Below is a small trained network, with its code and all its weights. Each question gives an input and a target symbol and asks what happens when units are switched off, that is, made to give their printed mean instead of their output.

import numpy as np


def w(rows, s, z=0):
    codes = np.array(rows[::2]) - 128.0
    scale = np.full(codes.shape[1], s)
    scale[-1] = z or s
    return codes * scale


def f(y):
    return np.maximum(y, 0)


def softmax(a):
    e = np.exp(a - a.max(-1, keepdims=True))
    return e / e.sum(-1, keepdims=True)


def log_softmax(a):
    a = a - a.max(-1, keepdims=True)
    return a - np.log(np.exp(a).sum(-1, keepdims=True))


def net(x, mask):
    ids = ['ΛΦΩαβγηθμπψ'.index(c) for c in x.split()]
    T = len(ids)
    res = E[ids] + P[:T]
    u = 0
    for l in range(2):
        q, k, v = (res @ M[l].T for M in (Q, K, V))
        z = softmax(np.where(np.tri(T) > 0, q @ k.T / 2**0.5, -1e9)) @ v
        res = res + np.where(mask[u], z, O[l][:, -1]) @ O[l][:, :-1]
        u += 1
        y = f(res @ A[l][:, :-1].T + A[l][:, -1])
        res = res + np.where(mask[u : u + 8], y, B[l][:, -1]) @ B[l][:, :-1]
        u += 8
    return log_softmax(res[-1] @ U[:, :-1].T + U[:, -1])


Q, K, V, O, A, B = {}, {}, {}, {}, {}, {}
E = w([
[148,77,189,146,101,108],'Λ',
[226,197,149,108,71,108],'Φ',
[242,65,233,240,192,137],'Ω',
[95,248,39,99,166,214],'α',
[159,230,7,211,179,190],'β',
[56,146,68,161,218,253],'γ',
[251,238,120,231,106,79],'η',
[2,37,46,146,171,188],'θ',
[107,41,228,96,129,170],'μ',
[106,150,138,57,110,166],'π',
[135,144,149,171,155,171],'ψ',
],0.0098)
P = w([
[94,150,187,198,16,157],'0',
[160,204,148,147,193,157],'1',
[142,110,96,107,56,124],'2',
[36,141,184,122,247,44],'3',
[182,113,117,145,183,184],'4',
[152,169,113,115,51,101],'5',
[43,140,189,124,248,45],'6',
[203,100,117,124,182,191],'7',
[155,168,115,112,44,104],'8',
[37,140,188,125,250,41],'9',
[221,81,118,107,184,199],'10',
[149,166,112,115,39,105],'11',
[42,140,196,120,243,40],'12',
[198,55,84,116,182,191],'13',
],0.011)
Q[0] = w([
[48,175,118,117,60,67],'L0H1',
[50,218,222,139,255,58],'L0H1',
],0.0082)
K[0] = w([
[35,75,105,139,103,19],'L0H1',
[4,236,200,253,34,145],'L0H1',
],0.0072)
V[0] = w([
[204,131,101,106,175,142],'L0H1',
[108,132,145,40,184,254],'L0H1',
],0.0072)
O[0] = w([
[213,243,128,160,191,78,123],'L0H1',
[54,255,177,190,58,121,254],'L0H1',
],0.0076,0.00085)
A[0] = w([
[170,183,123,183,92,182,173],'L0N1',
[85,111,187,136,205,113,253],'L0N2',
[138,134,101,117,254,130,157],'L0N3',
[141,115,124,142,89,8,96],'L0N4',
[182,114,152,190,169,76,154],'L0N5',
[111,161,84,51,44,94,50],'L0N6',
[156,89,130,202,74,98,48],'L0N7',
[14,107,163,167,91,136,65],'L0N8',
],0.0099,0.0046)
B[0] = w([
[254,95,159,151,139,113,247],'L0N1',
[141,188,33,105,166,75,254],'L0N2',
[138,15,245,61,107,61,235],'L0N3',
[157,42,106,80,168,124,151],'L0N4',
[60,130,146,83,185,183,208],'L0N5',
[125,122,12,31,81,135,150],'L0N6',
[247,50,98,71,213,147,147],'L0N7',
[85,117,242,100,220,152,177],'L0N8',
],0.008,0.0078)
Q[1] = w([
[120,160,88,88,142,55],'L1H1',
[117,173,160,132,157,3],'L1H1',
],0.011)
K[1] = w([
[133,94,98,108,18,244],'L1H1',
[171,39,235,254,78,253],'L1H1',
],0.0077)
V[1] = w([
[70,123,168,68,85,87],'L1H1',
[201,157,70,159,9,104],'L1H1',
],0.013)
O[1] = w([
[201,125,179,58,109,255,113],'L1H1',
[132,232,97,21,165,52,5],'L1H1',
],0.0069,0.015)
A[1] = w([
[83,158,178,80,2,112,135],'L1N1',
[144,119,131,130,155,242,174],'L1N2',
[111,76,166,154,80,129,162],'L1N3',
[115,90,153,155,155,158,217],'L1N4',
[111,151,165,202,150,117,142],'L1N5',
[94,103,157,142,137,103,3],'L1N6',
[183,110,198,91,168,111,69],'L1N7',
[159,198,84,154,151,180,237],'L1N8',
],0.0099,0.0063)
B[1] = w([
[91,116,209,159,214,87,137],'L1N1',
[147,164,74,140,191,175,240],'L1N2',
[90,124,114,100,80,88,224],'L1N3',
[94,139,151,77,107,126,255],'L1N4',
[118,206,159,149,120,118,180],'L1N5',
[106,111,88,254,101,132,148],'L1N6',
[132,149,59,74,77,138,195],'L1N7',
[106,99,126,245,134,101,157],'L1N8',
],0.0099,0.017)
U = w([
[157,51,141,23,16,116,141],'Λ',
[144,181,96,30,79,120,172],'Φ',
[187,92,132,61,223,182,150],'Ω',
[104,203,31,139,154,133,108],'α',
[155,89,179,217,192,106,116],'β',
[110,120,75,174,144,162,2],'γ',
[182,58,62,137,187,124,103],'η',
[91,169,40,87,84,161,102],'θ',
[120,114,254,90,11,87,205],'μ',
[129,180,240,94,181,113,210],'π',
[100,174,169,178,24,109,70],'ψ',
],0.0092,0.0052)

Each question gives the input, a string of symbols that net reads in full, and the target symbol t.
The units are the heads (2 rows each of Q, K, V and O) and the neurons (one row each of A and B). Each row of codes is followed by its name. A weight is (code - 128) times the scale printed after its matrix; where a second scale follows, it is the last column's (O, A, B and U).
mask holds one flag per unit, layer by layer, with each layer's heads first. A switched-off unit (its flag False) gives its mean, the last column of its rows in O or B, instead of its output. The means were averaged over made-up inputs and are rounded, as every weight is.
A unit's drop is (log p(t) with every unit on - log p(t) with that unit switched off) / (log p(t) with every unit on - log p(t) with every unit switched off).
The circuit of an input: a set's keep is (log p(t) with only the set's units on - log p(t) with every unit switched off) / (log p(t) with every unit on - log p(t) with every unit switched off). Starting from the 12 units with the biggest drops (on a tie, the unit counted first), units are removed one at a time, each time the one whose removal leaves the highest keep (on an exact tie, the one counted first), for as long as the keep stays at least 0.8.
units of the circuit, in order: the units of the circuit, biggest drop first
most important unit: the unit with the biggest drop
top k neurons: the k neurons with the biggest drops, biggest first
top k neurons in layer l: the k neurons of layer l with the biggest drops, biggest first
input θ ψ π μ α Λ α, target γ: top 3 neurons	[L1N2; L0N8; L1N6]
input γ β π ψ ψ Φ π α μ Λ Λ θ π, target ψ: top neuron in layer 0	[L0N8]
input η π Ω π, target η: top 2 neurons in layer 1	[L1N4; L1N3]
input Λ η π η α β ψ, target Λ: units of the circuit, in order	[L0H1; L0N3; L1N7]
input Ω β Ω α Ω ψ Λ, target β: top 4 neurons	[L0N2; L0N7; L1N6; L1N7]
input η Λ Φ π η θ Ω μ Λ α Ω Ω, target Ω: top 3 neurons	[L1N2; L0N3; L0N5]
input α α ψ, target ψ: top 2 neurons	[L0N3; L1N2]
input β η η ψ π Λ π ψ α π, target α: units of the circuit, in order	[L1H1; L0N1]
input γ α Λ ψ Φ Λ Λ η Φ, target Φ: units of the circuit, in order	[L1H1; L0N6]
input α η γ Λ Λ Λ μ θ μ μ π γ, target γ: top 4 neurons	[L1N2; L0N2; L0N3; L1N7]
input θ ψ Λ η, target γ: top 2 neurons	[L1N2; L0N8]
input Ω β α Λ Λ, target μ: units of the circuit, in order	[L0H1; L1N2; L1H1]
input Λ Λ μ Ω γ π γ, target Λ: units of the circuit, in order	[L0N3; L0H1; L1N7]
input α α Φ, target Φ: units of the circuit, in order	[L1H1]
input θ θ α μ Λ Ω, target Ω: units of the circuit, in order	[L1N2; L0N7; L0N5; L1H1]
input Λ η Λ α Λ η Λ, target Λ: top 2 neurons	[L0N3; L0N8]
input ψ Φ α Λ β Λ γ β Ω Λ Λ α, target α: top 4 neurons	[L0N3; L0N6; L1N8; L0N8]
input Λ β π θ Ω Ω Λ π Ω π α ψ θ, target Λ: top 2 neurons	[L0N3; L0N2]
input η θ μ μ μ Ω α, target η: top 3 neurons in layer 1	[L1N4; L1N3; L1N6]
input Φ θ μ γ Ω γ π, target Φ: units of the circuit, in order	[L0N2; L1H1]
input θ η γ β θ π Λ γ ψ Λ ψ Λ Φ, target γ: most important unit	L1N2
input Φ μ α θ Λ η θ Λ π μ, target Φ: units of the circuit, in order	[L0N2; L1H1]
input β α α β ψ Φ π Λ α η, target α: units of the circuit, in order	[L1H1; L0N1]
input Λ Ω η θ Λ μ α η γ η γ π Λ, target Λ: units of the circuit, in order	[L0H1; L1N7]
input π Ω Ω Φ θ η Φ Ω η Λ ψ Φ Λ, target Ω: top 3 neurons	[L0N2; L0N8; L1N2]
